Below is a small trained network, with its code and all its weights. Each question gives an input and a target symbol and asks what happens when units are switched off, that is, made to give their printed mean instead of their output.

import numpy as np


def w(rows, s, z=0):
    codes = np.array(rows[::2]) - 128.0
    scale = np.full(codes.shape[1], s)
    scale[-1] = z or s
    return codes * scale


def norm(h):
    return h / np.sqrt((h * h).mean(-1, keepdims=True) + 1e-5)


def f(y):
    return np.maximum(y, 0)


def softmax(a):
    e = np.exp(a - a.max(-1, keepdims=True))
    return e / e.sum(-1, keepdims=True)


def log_softmax(a):
    a = a - a.max(-1, keepdims=True)
    return a - np.log(np.exp(a).sum(-1, keepdims=True))


def net(x, mask):
    ids = ['ΠΣαβεηθλφ'.index(c) for c in x.split()]
    T = len(ids)
    res = E[ids] + P[:T]
    u = 0
    for l in range(2):
        r = norm(res)
        for j in range(2):
            rows = slice(2 * j, 2 * j + 2)
            q, k, v = (r @ M[l][rows].T for M in (Q, K, V))
            z = softmax(np.where(np.tri(T) > 0, q @ k.T / 2**0.5, -1e9)) @ v
            o = O[l][rows]
            res = res + np.where(mask[u + j], z, o[:, -1]) @ o[:, :-1]
        u += 2
        y = f(norm(res) @ A[l][:, :-1].T + A[l][:, -1])
        res = res + np.where(mask[u : u + 4], y, B[l][:, -1]) @ B[l][:, :-1]
        u += 4
    return log_softmax(norm(res)[-1] @ U[:, :-1].T + U[:, -1])


Q, K, V, O, A, B = {}, {}, {}, {}, {}, {}
E = w([
[168,162,60,133,182,115,75,88],'Π',
[188,78,150,150,181,70,196,86],'Σ',
[104,71,78,111,105,142,125,195],'α',
[198,255,179,139,110,187,69,127],'β',
[70,86,103,89,109,91,141,132],'ε',
[242,223,144,116,101,97,77,25],'η',
[123,225,101,89,118,193,72,106],'θ',
[127,164,165,119,125,121,121,152],'λ',
[118,112,88,117,89,74,62,122],'φ',
],0.00048)
P = w([
[96,111,153,156,136,151,138,119],'0',
[158,200,116,111,83,89,183,189],'1',
[150,40,94,2,60,137,26,49],'2',
[159,151,132,172,93,108,199,90],'3',
[167,185,120,84,132,79,175,186],'4',
[165,32,93,4,59,131,26,55],'5',
[167,150,136,166,91,108,194,94],'6',
[161,178,120,70,164,76,166,182],'7',
[170,42,89,3,62,129,24,61],'8',
[169,155,139,167,93,111,191,91],'9',
],0.001)
Q[0] = w([
[171,190,189,146,204,10,225,218],'0.h1',
[43,130,112,174,235,169,127,113],'0.h1',
[156,27,76,25,83,155,5,27],'0.h2',
[29,62,252,53,10,217,81,93],'0.h2',
],0.0039)
K[0] = w([
[212,184,101,140,167,11,184,105],'0.h1',
[65,124,247,173,205,118,196,73],'0.h1',
[64,152,107,142,217,201,12,131],'0.h2',
[4,104,245,172,176,190,94,178],'0.h2',
],0.0038)
V[0] = w([
[198,110,78,140,66,104,71,89],'0.h1',
[168,116,129,189,176,119,106,97],'0.h1',
[143,115,135,6,50,103,137,72],'0.h2',
[129,108,173,136,72,160,148,188],'0.h2',
],0.0018)
O[0] = w([
[88,176,52,170,141,116,195,78,254],'0.h1',
[172,166,101,141,100,211,142,130,32],'0.h1',
[100,103,207,57,35,145,168,112,210],'0.h2',
[252,150,96,87,92,150,176,162,162],'0.h2',
],0.0015,0.00073)
A[0] = w([
[138,237,59,60,99,141,67,105,24],'0.n1',
[83,63,6,63,94,79,124,191,2],'0.n2',
[178,131,65,134,214,28,150,184,39],'0.n3',
[166,234,97,130,130,194,138,172,58],'0.n4',
],0.0016,0.00076)
B[0] = w([
[178,24,139,141,166,34,216,84,246],'0.n1',
[242,198,168,126,152,103,123,18,255],'0.n2',
[87,151,79,123,54,250,159,76,206],'0.n3',
[58,130,147,114,52,185,141,55,187],'0.n4',
],0.002,0.0009)
Q[1] = w([
[50,221,214,186,181,97,190,153],'1.h1',
[96,236,218,148,136,65,198,158],'1.h1',
[150,1,101,106,189,95,13,16],'1.h2',
[226,45,170,60,116,96,23,68],'1.h2',
],0.0034)
K[1] = w([
[184,206,151,36,5,118,245,43],'1.h1',
[168,203,110,38,20,51,177,59],'1.h1',
[66,97,234,169,244,198,21,93],'1.h2',
[36,133,254,163,194,156,110,100],'1.h2',
],0.0039)
V[1] = w([
[187,110,199,189,147,184,194,176],'1.h1',
[72,74,140,222,152,180,51,121],'1.h1',
[78,46,186,17,250,151,88,132],'1.h2',
[90,168,192,240,234,215,165,124],'1.h2',
],0.0015)
O[1] = w([
[48,45,178,204,184,102,145,20,162],'1.h1',
[157,195,207,142,63,151,146,25,44],'1.h1',
[115,183,29,164,71,105,234,107,3],'1.h2',
[172,122,80,38,93,27,194,245,73],'1.h2',
],0.0012)
A[1] = w([
[139,210,201,160,167,96,169,137,238],'1.n1',
[105,168,166,252,66,60,86,127,54],'1.n2',
[126,122,19,106,65,78,2,29,255],'1.n3',
[134,107,150,208,158,235,158,142,189],'1.n4',
],0.0019,0.0007)
B[1] = w([
[118,90,69,181,180,146,94,103,179],'1.n1',
[132,68,177,5,120,127,82,153,154],'1.n2',
[73,161,146,187,154,172,142,211,252],'1.n3',
[153,201,97,96,98,77,147,168,177],'1.n4',
],0.0027,0.0023)
U = w([
[16,252,49,251,241,113,41,253,145],'Π',
[247,7,6,250,247,3,249,8,4],'Σ',
[252,251,5,31,4,6,253,253,80],'α',
[253,252,250,9,4,246,16,5,59],'β',
[2,3,250,6,3,6,252,9,183],'ε',
[171,8,251,244,245,247,4,4,255],'η',
[5,248,7,250,4,250,252,6,66],'θ',
[248,6,14,3,250,5,9,250,164],'λ',
[19,8,250,19,94,247,4,253,115],'φ',
],0.0041,0.001)

Each question gives the input, a string of symbols that net reads in full, and the target symbol t.
The units are the heads (2 rows each of Q, K, V and O) and the neurons (one row each of A and B). Each row of codes is followed by its name. A weight is (code - 128) times the scale printed after its matrix; where a second scale follows, it is the last column's (O, A, B and U).
mask holds one flag per unit, layer by layer, with each layer's heads first. A switched-off unit (its flag False) gives its mean, the last column of its rows in O or B, instead of its output. The means were averaged over made-up inputs and are rounded, as every weight is.
A unit's drop is (log p(t) with every unit on - log p(t) with that unit switched off) / (log p(t) with every unit on - log p(t) with every unit switched off).
The circuit of an input: a set's keep is (log p(t) with only the set's units on - log p(t) with every unit switched off) / (log p(t) with every unit on - log p(t) with every unit switched off). Starting from all 12 units, units are removed one at a time, each time the one whose removal leaves the highest keep (on an exact tie, the one counted first), for as long as the keep stays at least 0.8.
units of the circuit, in order: the units of the circuit, biggest drop first
k most important neurons: the k neurons with the biggest drops, biggest first
k most important neurons of layer l: the k neurons of layer l with the biggest drops, biggest first
heads that matter: for each layer, one digit per head in row order, 1 if its drop is at least 0.15 and else 0, layers parted by /
input ε ε θ α λ θ λ ε β, target θ: units of the circuit, in order -> 0.h1, 1.h2, 1.n3, 0.n1
input ε α λ α Σ η η, target η: units of the circuit, in order -> 1.h2, 1.n2, 1.n1, 0.n2
input ε β ε α α α β Π β α, target α: units of the circuit, in order -> 1.n4, 1.n3, 1.h1, 0.n1
input θ η Σ θ φ λ ε, target ε: units of the circuit, in order -> 1.n3, 0.h2
input β η ε, target λ: units of the circuit, in order -> 1.h2, 0.h2
input α φ ε η Π β, target η: heads that matter -> 11 / 10
input α β λ η β ε, target η: heads that matter -> 11 / 10
input Π α Π, target Π: units of the circuit, in order -> 1.n3, 0.h2
input φ ε φ φ α α, target β: units of the circuit, in order -> 1.h1, 0.n2, 0.h2
input η λ Σ θ φ λ, target φ: units of the circuit, in order -> 1.n3
input β φ Σ, target λ: units of the circuit, in order -> 1.h2, 0.h2
input φ ε Σ, target β: 2 most important neurons of layer 1 -> 1.n3, 1.n1
input φ α Π, target β: 4 most important neurons -> 0.n2, 0.n1, 1.n1, 1.n3
input β λ Σ ε, target ε: units of the circuit, in order -> 1.n3, 0.n2, 0.h2
input λ η φ α ε Σ, target Σ: heads that matter -> 11 / 11
input Σ Π ε Σ Π φ, target ε: heads that matter -> 11 / 11
input α ε η φ Σ α, target η: 2 most important neurons -> 1.n3, 0.n2
input α α α, target η: heads that matter -> 11 / 10
input ε β ε η, target η: 2 most important neurons -> 1.n2, 1.n1
input λ β Π α ε Σ θ Σ ε, target Σ: 2 most important neurons -> 0.n2, 0.n1
input η θ λ λ β, target η: 2 most important neurons of layer 0 -> 0.n1, 0.n4
input β θ θ, target λ: heads that matter -> 01 / 01
input λ θ θ α, target α: 3 most important neurons -> 1.n4, 0.n1, 1.n3
input ε φ φ, target θ: heads that matter -> 10 / 01
input θ ε β, target α: 2 most important neurons -> 0.n1, 1.n3
input β Π ε β θ Π φ, target φ: most important neuron -> 1.n2
input η η φ α λ, target φ: 3 most important neurons -> 0.n2, 0.n3, 1.n4
